Below is a small trained network, with its code and all its weights. Each question gives an input and a class and asks what happens when units are switched off, that is, made to give their printed mean instead of their output.

import numpy as np


def w(rows, s, z=0):
    codes = np.array(rows[::2]) - 128.0
    scale = np.full(codes.shape[1], s)
    scale[-1] = z or s
    return codes * scale


def f(y):
    return y / 2 * (1 + np.tanh(0.7978845608 * (y + 0.044715 * y**3)))


def log_softmax(a):
    a = a - a.max(-1, keepdims=True)
    return a - np.log(np.exp(a).sum(-1, keepdims=True))


def net(x, mask):
    res = np.array(x, float).reshape(1, 8) / 4 @ E
    y = f(res @ A[0][:, :-1].T + A[0][:, -1])
    res = res + np.where(mask, y, B[0][:, -1]) @ B[0][:, :-1]
    return log_softmax(res[-1] @ U[:, :-1].T + U[:, -1])


A, B = {}, {}
E = w([
[180,158,30],'x0',
[75,110,106],'x1',
[58,77,102],'x2',
[151,205,103],'x3',
[61,253,172],'x4',
[152,122,91],'x5',
[1,85,57],'x6',
[71,202,213],'x7',
],0.0069)
A[0] = w([
[113,132,14,227],'N1',
[68,147,6,106],'N2',
[138,160,103,114],'N3',
[196,71,170,2],'N4',
[104,62,91,103],'N5',
[134,186,111,9],'N6',
[95,161,81,55],'N7',
[97,150,151,68],'N8',
[90,158,78,51],'N9',
[116,131,78,128],'N10',
[194,223,170,114],'N11',
[100,62,170,152],'N12',
[121,100,116,160],'N13',
[249,77,185,130],'N14',
[53,81,128,129],'N15',
[211,223,119,151],'N16',
[50,143,13,114],'N17',
[98,55,77,116],'N18',
[112,112,68,67],'N19',
[182,82,65,140],'N20',
],0.012,0.0068)
B[0] = w([
[124,255,99,255],'N1',
[141,184,65,217],'N2',
[157,142,103,137],'N3',
[127,88,59,148],'N4',
[164,161,129,190],'N5',
[198,69,105,128],'N6',
[186,59,85,135],'N7',
[104,70,131,139],'N8',
[176,54,80,137],'N9',
[143,163,114,154],'N10',
[167,176,214,237],'N11',
[97,145,80,200],'N12',
[131,184,99,161],'N13',
[139,140,48,235],'N14',
[50,200,134,213],'N15',
[161,208,146,243],'N16',
[90,203,58,229],'N17',
[224,172,137,212],'N18',
[158,133,110,151],'N19',
[38,153,64,211],'N20',
],0.0069,0.008)
U = w([
[231,160,124,123],'0',
[5,110,140,103],'1',
[150,23,83,243],'2',
[102,121,2,140],'3',
[88,164,203,217],'4',
[112,96,197,2],'5',
[169,33,182,11],'6',
[101,83,174,121],'7',
],0.0093,0.012)

Each question gives the input, the list of numbers given to net, and the class t.
The units are the neurons (one row each of A and B). Each row of codes is followed by its name. A weight is (code - 128) times the scale printed after its matrix; where a second scale follows, it is the last column's (A, B and U).
mask holds one flag per neuron, in row order. A switched-off neuron (its flag False) gives its mean, the last column of its row in B, instead of its output. The means were averaged over made-up inputs and are rounded, as every weight is.
A unit's drop is (log p(t) with every unit on - log p(t) with that unit switched off) / (log p(t) with every unit on - log p(t) with every unit switched off).
The circuit of an input: a set's keep is (log p(t) with only the set's units on - log p(t) with every unit switched off) / (log p(t) with every unit on - log p(t) with every unit switched off). Starting from the 12 units with the biggest drops (on a tie, the unit counted first), units are removed one at a time, each time the one whose removal leaves the highest keep (on an exact tie, the one counted first), for as long as the keep stays at least 0.8.
circuit, biggest first: the units of the circuit, biggest drop first
k most important neurons: the k neurons with the biggest drops, biggest first
drop when u is switched off: that unit's drop, to one decimal
input [3,-3,-5,0,-1,2,-2,-7], class 3: circuit, biggest first	N20
input [-8,1,-7,-8,-1,-3,0,-8], class 2: 2 most important neurons	N1, N17
input [-2,4,-6,6,-8,-3,-4,-4], class 3: circuit, biggest first	N20, N14
input [0,8,-1,1,3,-6,0,5], class 1: circuit, biggest first	N18, N16
input [-8,3,5,2,5,-8,-1,-1], class 1: circuit, biggest first	N11, N18, N16
input [3,-5,-1,-1,-7,-3,-3,3], class 3: 2 most important neurons	N14, N20
input [-8,2,-8,8,-3,5,5,-3], class 2: circuit, biggest first	N15, N16, N17, N2
input [-5,-6,5,5,-7,2,1,8], class 2: 3 most important neurons	N1, N11, N16
input [8,-7,-5,-2,-2,-6,0,-7], class 3: drop when N20 is switched off	1.1
input [-5,5,7,8,2,4,7,7], class 3: drop when N9 is switched off	0.2
input [-4,-5,-5,-8,-3,7,-4,0], class 2: drop when N17 is switched off	0.1
